Here is a tiny trained network, its code and every weight. The questions are about switching its units off for an input and a target symbol, where a switched-off unit gives its printed mean instead of its output.

import numpy as np


def w(rows, s, z=0):
    codes = np.array(rows[::2]) - 128.0
    scale = np.full(codes.shape[1], s)
    scale[-1] = z or s
    return codes * scale


def norm(h):
    return h / np.sqrt((h * h).mean(-1, keepdims=True) + 1e-5)


def f(y):
    return np.maximum(y, 0)


def softmax(a):
    e = np.exp(a - a.max(-1, keepdims=True))
    return e / e.sum(-1, keepdims=True)


def log_softmax(a):
    a = a - a.max(-1, keepdims=True)
    return a - np.log(np.exp(a).sum(-1, keepdims=True))


def net(x, mask):
    ids = ['αβγδεζθλμξπστφψω'.index(c) for c in x.split()]
    T = len(ids)
    res = E[ids] + P[:T]
    u = 0
    for l in range(2):
        q, k, v = (norm(res) @ M[l].T for M in (Q, K, V))
        z = softmax(np.where(np.tri(T) > 0, q @ k.T / 3**0.5, -1e9)) @ v
        res = res + np.where(mask[u], z, O[l][:, -1]) @ O[l][:, :-1]
        u += 1
        y = f(norm(res) @ A[l][:, :-1].T + A[l][:, -1])
        res = res + np.where(mask[u : u + 8], y, B[l][:, -1]) @ B[l][:, :-1]
        u += 8
    return log_softmax(norm(res)[-1] @ U[:, :-1].T + U[:, -1])


Q, K, V, O, A, B = {}, {}, {}, {}, {}, {}
E = w([
[143,145,142],'α',
[149,146,123],'β',
[114,96,163],'γ',
[166,128,119],'δ',
[143,139,138],'ε',
[120,86,114],'ζ',
[122,116,148],'θ',
[170,131,129],'λ',
[119,174,134],'μ',
[160,108,120],'ξ',
[108,123,152],'π',
[147,140,255],'σ',
[131,117,107],'τ',
[116,105,157],'φ',
[110,172,134],'ψ',
[168,126,121],'ω',
],0.039)
P = w([
[50,129,2],'0',
[244,41,146],'1',
[245,66,147],'2',
[244,74,131],'3',
[246,109,125],'4',
[126,142,126],'5',
[125,126,120],'6',
[152,85,115],'7',
[138,75,128],'8',
[96,70,96],'9',
],0.0049)
Q[0] = w([
[105,163,1],'0.h0',
[46,218,110],'0.h0',
[182,97,209],'0.h0',
],0.0097)
K[0] = w([
[186,140,55],'0.h0',
[231,92,255],'0.h0',
[12,110,82],'0.h0',
],0.008)
V[0] = w([
[91,146,64],'0.h0',
[1,51,106],'0.h0',
[171,39,112],'0.h0',
],0.0083)
O[0] = w([
[48,176,179,121],'0.h0',
[11,234,61,251],'0.h0',
[253,114,85,255],'0.h0',
],0.0048,0.004)
A[0] = w([
[149,200,133,86],'0.n0',
[184,107,76,217],'0.n1',
[127,131,130,43],'0.n2',
[173,74,130,158],'0.n3',
[79,255,155,70],'0.n4',
[141,81,119,63],'0.n5',
[60,75,165,121],'0.n6',
[145,156,72,8],'0.n7',
],0.015,0.0012)
B[0] = w([
[105,40,135,179],'0.n0',
[130,60,138,254],'0.n1',
[211,167,112,128],'0.n2',
[107,227,139,227],'0.n3',
[221,90,86,185],'0.n4',
[254,235,136,189],'0.n5',
[243,95,103,216],'0.n6',
[83,91,233,169],'0.n7',
],0.0061,0.0073)
Q[1] = w([
[232,92,98],'1.h0',
[223,6,136],'1.h0',
[209,115,93],'1.h0',
],0.012)
K[1] = w([
[12,119,243],'1.h0',
[12,254,169],'1.h0',
[11,145,79],'1.h0',
],0.0088)
V[1] = w([
[162,225,93],'1.h0',
[249,79,110],'1.h0',
[167,157,212],'1.h0',
],0.016)
O[1] = w([
[145,249,111,74],'1.h0',
[212,95,73,254],'1.h0',
[171,113,161,37],'1.h0',
],0.019,0.0057)
A[1] = w([
[41,94,112,166],'1.n0',
[62,161,118,92],'1.n1',
[118,77,135,37],'1.n2',
[42,171,105,4],'1.n3',
[115,142,225,119],'1.n4',
[195,86,252,214],'1.n5',
[191,171,108,188],'1.n6',
[146,84,52,220],'1.n7',
],0.013,0.0019)
B[1] = w([
[71,95,140,207],'1.n0',
[144,61,213,156],'1.n1',
[59,155,65,170],'1.n2',
[189,105,220,162],'1.n3',
[212,74,95,137],'1.n4',
[3,61,205,217],'1.n5',
[35,167,121,185],'1.n6',
[108,175,95,254],'1.n7',
],0.0081,0.0086)
U = w([
[154,79,251,175],'α',
[148,70,174,187],'β',
[143,62,125,179],'γ',
[179,119,120,82],'δ',
[205,192,217,109],'ε',
[38,60,67,159],'ζ',
[125,184,31,119],'θ',
[174,122,122,68],'λ',
[143,218,109,59],'μ',
[171,123,115,79],'ξ',
[54,161,222,163],'π',
[147,106,181,2],'σ',
[63,106,188,114],'τ',
[159,102,94,68],'φ',
[101,233,168,115],'ψ',
[224,109,106,180],'ω',
],0.019,0.0056)

Each question gives the input, a string of symbols that net reads in full, and the target symbol t.
The units are the heads (3 rows each of Q, K, V and O) and the neurons (one row each of A and B). Each row of codes is followed by its name. A weight is (code - 128) times the scale printed after its matrix; where a second scale follows, it is the last column's (O, A, B and U).
mask holds one flag per unit, layer by layer, with each layer's heads first. A switched-off unit (its flag False) gives its mean, the last column of its rows in O or B, instead of its output. The means were averaged over made-up inputs and are rounded, as every weight is.
A unit's drop is (log p(t) with every unit on - log p(t) with that unit switched off) / (log p(t) with every unit on - log p(t) with every unit switched off).
The circuit of an input: a set's keep is (log p(t) with only the set's units on - log p(t) with every unit switched off) / (log p(t) with every unit on - log p(t) with every unit switched off). Starting from the 12 units with the biggest drops (on a tie, the unit counted first), units are removed one at a time, each time the one whose removal leaves the highest keep (on an exact tie, the one counted first), for as long as the keep stays at least 0.8.
units of the circuit, in order: the units of the circuit, biggest drop first
most important unit: the unit with the biggest drop
top k neurons: the k neurons with the biggest drops, biggest first
top k neurons in layer l: the k neurons of layer l with the biggest drops, biggest first
input σ ζ β γ ζ ε ζ ω ω τ, target α: units of the circuit, in order -> 1.h0
input π ψ φ ψ, target π: units of the circuit, in order -> 0.h0; 1.h0
input ζ φ τ γ δ ε, target ζ: top 2 neurons -> 0.n6; 0.n3
input ω ζ τ, target ω: units of the circuit, in order -> 1.h0; 0.n5
input ε α σ ω ζ φ β, target α: units of the circuit, in order -> 1.h0; 1.n5
input θ ω ζ, target θ: top 2 neurons -> 0.n4; 0.n3
input ξ ζ ω ω ζ θ ζ ζ σ π, target α: units of the circuit, in order -> 1.h0; 0.n6
input ζ ω θ, target ζ: units of the circuit, in order -> 0.h0; 1.h0
input σ μ ζ ω, target α: units of the circuit, in order -> 1.h0; 1.n5
input ζ δ ω θ τ, target ζ: units of the circuit, in order -> 0.h0; 1.h0
input θ ψ λ ω, target θ: top 2 neurons -> 0.n4; 0.n3
input ζ β ψ, target ζ: units of the circuit, in order -> 0.h0; 0.n4; 1.h0
input θ θ ε, target θ: top 3 neurons in layer 0 -> 0.n4; 0.n3; 0.n1
input β ω ζ ω π π π σ φ, target α: top 3 neurons -> 0.n6; 1.n5; 0.n1
input θ ζ ω θ, target θ: units of the circuit, in order -> 0.n4; 0.h0; 1.h0
input ζ ψ ζ ψ δ ζ ζ ε ω, target ζ: most important unit -> 0.n4
input ζ π ζ τ, target ζ: units of the circuit, in order -> 0.h0; 1.h0; 0.n4
input α ζ ζ ζ τ φ δ ζ π θ, target α: top 2 neurons -> 0.n5; 0.n4
input ω ζ ψ ζ δ ω π, target ω: top 2 neurons -> 0.n4; 0.n6
input ψ ε ω φ, target ψ: top 2 neurons -> 0.n6; 0.n4
input σ ω ζ, target α: units of the circuit, in order -> 1.h0
input α ζ ζ ζ δ ζ ζ, target α: top 3 neurons -> 0.n6; 0.n5; 0.n4
input α π ε, target α: top 2 neurons -> 0.n5; 0.n6
input ψ ζ θ ω π θ μ, target ψ: top 4 neurons in layer 0 -> 0.n4; 0.n6; 0.n5; 0.n0
